Below is a small trained network, with its code and all its weights. Each question gives an input and a target symbol and asks what happens when units are switched off, that is, made to give their printed mean instead of their output.

import numpy as np


def w(rows, s, z=0):
    codes = np.array(rows[::2]) - 128.0
    scale = np.full(codes.shape[1], s)
    scale[-1] = z or s
    return codes * scale


def f(y):
    return y / 2 * (1 + np.tanh(0.7978845608 * (y + 0.044715 * y**3)))


def softmax(a):
    e = np.exp(a - a.max(-1, keepdims=True))
    return e / e.sum(-1, keepdims=True)


def log_softmax(a):
    a = a - a.max(-1, keepdims=True)
    return a - np.log(np.exp(a).sum(-1, keepdims=True))


def net(x, mask):
    ids = ['ΛΣβδεζ'.index(c) for c in x.split()]
    T = len(ids)
    res = E[ids] + P[:T]
    r = res
    for j in range(2):
        rows = slice(2 * j, 2 * j + 2)
        q, k, v = (r @ M[0][rows].T for M in (Q, K, V))
        z = softmax(np.where(np.tri(T) > 0, q @ k.T / 2**0.5, -1e9)) @ v
        o = O[0][rows]
        res = res + np.where(mask[j], z, o[:, -1]) @ o[:, :-1]
    y = f(res @ A[0][:, :-1].T + A[0][:, -1])
    res = res + np.where(mask[2:10], y, B[0][:, -1]) @ B[0][:, :-1]
    return log_softmax(res[-1] @ U[:, :-1].T + U[:, -1])


Q, K, V, O, A, B = {}, {}, {}, {}, {}, {}
E = w([
[97,1,121,110,187,64,137],'Λ',
[104,152,99,51,192,71,113],'Σ',
[62,186,179,34,148,152,93],'β',
[206,154,145,78,100,14,81],'δ',
[76,176,69,221,143,109,88],'ε',
[165,120,28,78,126,178,170],'ζ',
],0.0075)
P = w([
[65,72,2,154,66,57,234],'0',
[151,83,91,152,211,155,47],'1',
[39,77,48,110,67,105,138],'2',
[158,107,86,149,214,152,42],'3',
[81,147,136,124,78,112,164],'4',
[163,122,82,147,222,148,43],'5',
[104,191,189,124,89,111,181],'6',
[176,136,72,135,223,150,26],'7',
[113,212,244,127,103,112,170],'8',
[184,144,82,142,212,146,34],'9',
],0.0053)
Q[0] = w([
[145,122,84,163,168,74,109],'h1',
[232,86,126,169,152,234,137],'h1',
[193,178,68,93,207,134,31],'h2',
[39,127,140,6,91,157,128],'h2',
],0.022)
K[0] = w([
[171,125,161,178,146,97,123],'h1',
[202,75,78,150,180,252,85],'h1',
[228,187,110,78,70,71,67],'h2',
[114,123,138,24,161,160,138],'h2',
],0.025)
V[0] = w([
[88,139,108,122,42,172,243],'h1',
[232,91,88,120,121,250,155],'h1',
[153,56,89,23,252,62,92],'h2',
[21,140,44,226,186,225,86],'h2',
],0.015)
O[0] = w([
[143,206,148,165,134,169,187,116],'h1',
[240,169,119,97,127,152,129,113],'h1',
[148,138,138,130,225,158,181,255],'h2',
[146,182,113,10,127,47,90,159],'h2',
],0.012,0.0089)
A[0] = w([
[157,107,138,186,172,195,60,58],'n1',
[195,135,182,161,68,117,229,229],'n2',
[69,110,212,138,64,79,138,253],'n3',
[101,174,150,37,23,152,171,97],'n4',
[193,242,125,249,61,50,174,17],'n5',
[50,100,11,108,58,166,204,218],'n6',
[159,220,250,78,143,186,26,87],'n7',
[132,77,89,214,74,120,113,41],'n8',
],0.012,0.0019)
B[0] = w([
[142,105,70,220,47,141,107,240],'n1',
[36,118,186,104,163,76,120,174],'n2',
[173,119,122,69,175,112,181,216],'n3',
[89,178,163,245,187,220,116,195],'n4',
[164,52,85,84,87,86,139,156],'n5',
[194,52,90,94,108,31,111,208],'n6',
[105,106,200,100,5,206,91,254],'n7',
[115,203,169,77,180,166,148,187],'n8',
],0.013,0.0073)
U = w([
[188,39,55,77,115,42,137,253],'Λ',
[151,221,118,142,234,171,160,198],'Σ',
[18,169,253,153,134,208,158,55],'β',
[120,94,92,181,81,164,114,109],'δ',
[74,133,114,135,49,93,44,66],'ε',
[227,108,108,95,74,160,125,6],'ζ',
],0.0054,0.0028)

Each question gives the input, a string of symbols that net reads in full, and the target symbol t.
The units are the heads (2 rows each of Q, K, V and O) and the neurons (one row each of A and B). Each row of codes is followed by its name. A weight is (code - 128) times the scale printed after its matrix; where a second scale follows, it is the last column's (O, A, B and U).
mask holds one flag per unit, heads first, then neurons. A switched-off unit (its flag False) gives its mean, the last column of its rows in O or B, instead of its output. The means were averaged over made-up inputs and are rounded, as every weight is.
A unit's drop is (log p(t) with every unit on - log p(t) with that unit switched off) / (log p(t) with every unit on - log p(t) with every unit switched off).
The circuit of an input: a set's keep is (log p(t) with only the set's units on - log p(t) with every unit switched off) / (log p(t) with every unit on - log p(t) with every unit switched off). Starting from all 10 units, units are removed one at a time, each time the one whose removal leaves the highest keep (on an exact tie, the one counted first), for as long as the keep stays at least 0.8.
units of the circuit, in order: the units of the circuit, biggest drop first
k most important neurons: the k neurons with the biggest drops, biggest first
which heads matter: for each layer, one digit per head in row order, 1 if its drop is at least 0.15 and else 0, layers parted by /
input ζ ζ ε Λ ζ ζ Λ β ζ ζ, target ζ: which heads matter -> 10
input β ζ ζ ε ε, target Σ: units of the circuit, in order -> (n7)
input ζ β ζ ε δ ζ Σ ε Λ, target Λ: units of the circuit, in order -> (h1, n4, n3)
input ζ ε ζ β β, target Σ: 2 most important neurons -> (n7, n3)
input δ Λ Σ ε Λ ζ ε, target Σ: 4 most important neurons -> (n7, n4, n3, n1)
input ε Σ δ ζ ζ δ Σ δ ζ Λ, target δ: units of the circuit, in order -> (h2, n1)
input ε ζ ζ β ζ β δ, target Λ: 2 most important neurons -> (n4, n3)
input ζ ζ ζ Σ β ζ ζ, target β: units of the circuit, in order -> (h1, n2, n7)
input Σ Λ ζ β Λ, target Σ: units of the circuit, in order -> (h2, n7)
input ζ ζ ε, target Λ: units of the circuit, in order -> (h1, n6)
input β δ β ζ δ, target Σ: 3 most important neurons -> (n7, n5, n1)
input Λ Σ ε ζ ζ ε β, target Λ: units of the circuit, in order -> (h1, h2, n6, n3)
input ε ε ζ β δ ζ β Λ, target δ: units of the circuit, in order -> (n1, h2)
input ζ ε ζ ζ Σ Λ Λ β ζ, target β: 3 most important neurons -> (n2, n7, n6)
input ζ β ζ, target Σ: which heads matter -> 11
input β ζ ζ ζ β, target Σ: 2 most important neurons -> (n4, n3)
input β δ ζ β δ ζ ε ζ Λ, target Λ: 2 most important neurons -> (n4, n3)
input β β ε δ β ε ζ, target Λ: 3 most important neurons -> (n6, n7, n8)
input Λ ζ ε ζ β, target Λ: units of the circuit, in order -> (h1, n6, h2, n3)
input β Λ ζ, target Λ: units of the circuit, in order -> (n6)
input ζ Λ Λ ε β β Λ ζ δ Σ, target δ: 3 most important neurons -> (n1, n6, n8)
input ζ β Σ, target Λ: units of the circuit, in order -> (h1, n6)
input β ζ Σ β, target β: 3 most important neurons -> (n6, n7, n1)
input ζ ζ β Σ ζ ε, target ε: 2 most important neurons -> (n7, n3)
input β β β β Λ β Σ Σ, target Σ: most important neuron -> (n7)
